Below are the code and all the weights of a small trained network. Each question names an input and a class and asks about switching units off, where a switched-off unit gives its printed mean instead of its output.

import numpy as np


def w(rows, s, z=0):
    codes = np.array(rows[::2]) - 128.0
    scale = np.full(codes.shape[1], s)
    scale[-1] = z or s
    return codes * scale


def norm(h):
    return h / np.sqrt((h * h).mean(-1, keepdims=True) + 1e-5)


def f(y):
    return y / 2 * (1 + np.tanh(0.7978845608 * (y + 0.044715 * y**3)))


def log_softmax(a):
    a = a - a.max(-1, keepdims=True)
    return a - np.log(np.exp(a).sum(-1, keepdims=True))


def net(x, mask):
    res = np.array(x, float).reshape(1, 5) / 4 @ E
    u = 0
    for l in range(3):
        y = f(norm(res) @ A[l][:, :-1].T + A[l][:, -1])
        res = res + np.where(mask[u : u + 3], y, B[l][:, -1]) @ B[l][:, :-1]
        u += 3
    return log_softmax(norm(res)[-1] @ U[:, :-1].T + U[:, -1])


A, B = {}, {}
E = w([
[21,1,37,144],'x0',
[134,126,124,125],'x1',
[140,217,87,205],'x2',
[150,123,112,119],'x3',
[134,121,142,159],'x4',
],0.0083)
A[0] = w([
[112,101,152,80,89],'0.n0',
[87,254,18,211,115],'0.n1',
[80,111,78,148,250],'0.n2',
],0.018,0.002)
B[0] = w([
[164,116,181,174,163],'0.n0',
[253,135,121,180,251],'0.n1',
[110,157,94,128,193],'0.n2',
],0.018,0.012)
A[1] = w([
[154,126,151,139,89],'1.n0',
[108,161,116,147,28],'1.n1',
[150,253,160,116,252],'1.n2',
],0.019,0.0014)
B[1] = w([
[116,164,128,123,177],'1.n0',
[136,10,68,117,126],'1.n1',
[28,60,7,142,244],'1.n2',
],0.013,0.011)
A[2] = w([
[163,21,222,100,153],'2.n0',
[175,55,45,119,157],'2.n1',
[145,145,6,203,255],'2.n2',
],0.014,0.0012)
B[2] = w([
[249,183,117,148,169],'2.n0',
[77,173,171,119,202],'2.n1',
[23,79,192,34,253],'2.n2',
],0.014,0.016)
U = w([
[77,154,44,72,2],'0',
[251,204,65,132,254],'1',
],0.012,0.00054)

Each question gives the input, the list of numbers given to net, and the class t.
The units are the neurons (one row each of A and B). Each row of codes is followed by its name. A weight is (code - 128) times the scale printed after its matrix; where a second scale follows, it is the last column's (A, B and U).
mask holds one flag per neuron, layer by layer. A switched-off neuron (its flag False) gives its mean, the last column of its row in B, instead of its output. The means were averaged over made-up inputs and are rounded, as every weight is.
A unit's drop is (log p(t) with every unit on - log p(t) with that unit switched off) / (log p(t) with every unit on - log p(t) with every unit switched off).
The circuit of an input: a set's keep is (log p(t) with only the set's units on - log p(t) with every unit switched off) / (log p(t) with every unit on - log p(t) with every unit switched off). Starting from all 9 units, units are removed one at a time, each time the one whose removal leaves the highest keep (on an exact tie, the one counted first), for as long as the keep stays at least 0.8.
circuit, biggest first: the units of the circuit, biggest drop first
k most important neurons: the k neurons with the biggest drops, biggest first
drop of u: that unit's drop, to one decimal
input [4,6,-6,8,-8], class 1: 4 most important neurons : [1.n2, 0.n0, 2.n0, 2.n2]
input [-5,-6,4,0,5], class 0: 2 most important neurons : [1.n2, 2.n2]
input [5,-6,8,-1,2], class 1: most important neuron : [0.n1]
input [6,-3,-8,-5,0], class 1: circuit, biggest first : [1.n2, 2.n0]
input [-8,1,7,3,7], class 0: 4 most important neurons : [1.n2, 2.n2, 2.n0, 0.n0]
input [-2,-2,-4,-4,7], class 1: 3 most important neurons : [0.n2, 1.n2, 2.n2]
input [5,6,-8,3,-1], class 1: 3 most important neurons : [1.n2, 2.n0, 2.n2]
input [0,8,8,-8,8], class 1: drop of 0.n1 : 4.1
input [-5,7,-7,-4,0], class 1: drop of 0.n2 : 3.1
input [-7,3,6,-2,-3], class 0: drop of 1.n2 : 1.9
input [-8,-1,2,8,2], class 0: drop of 2.n0 : 0.0
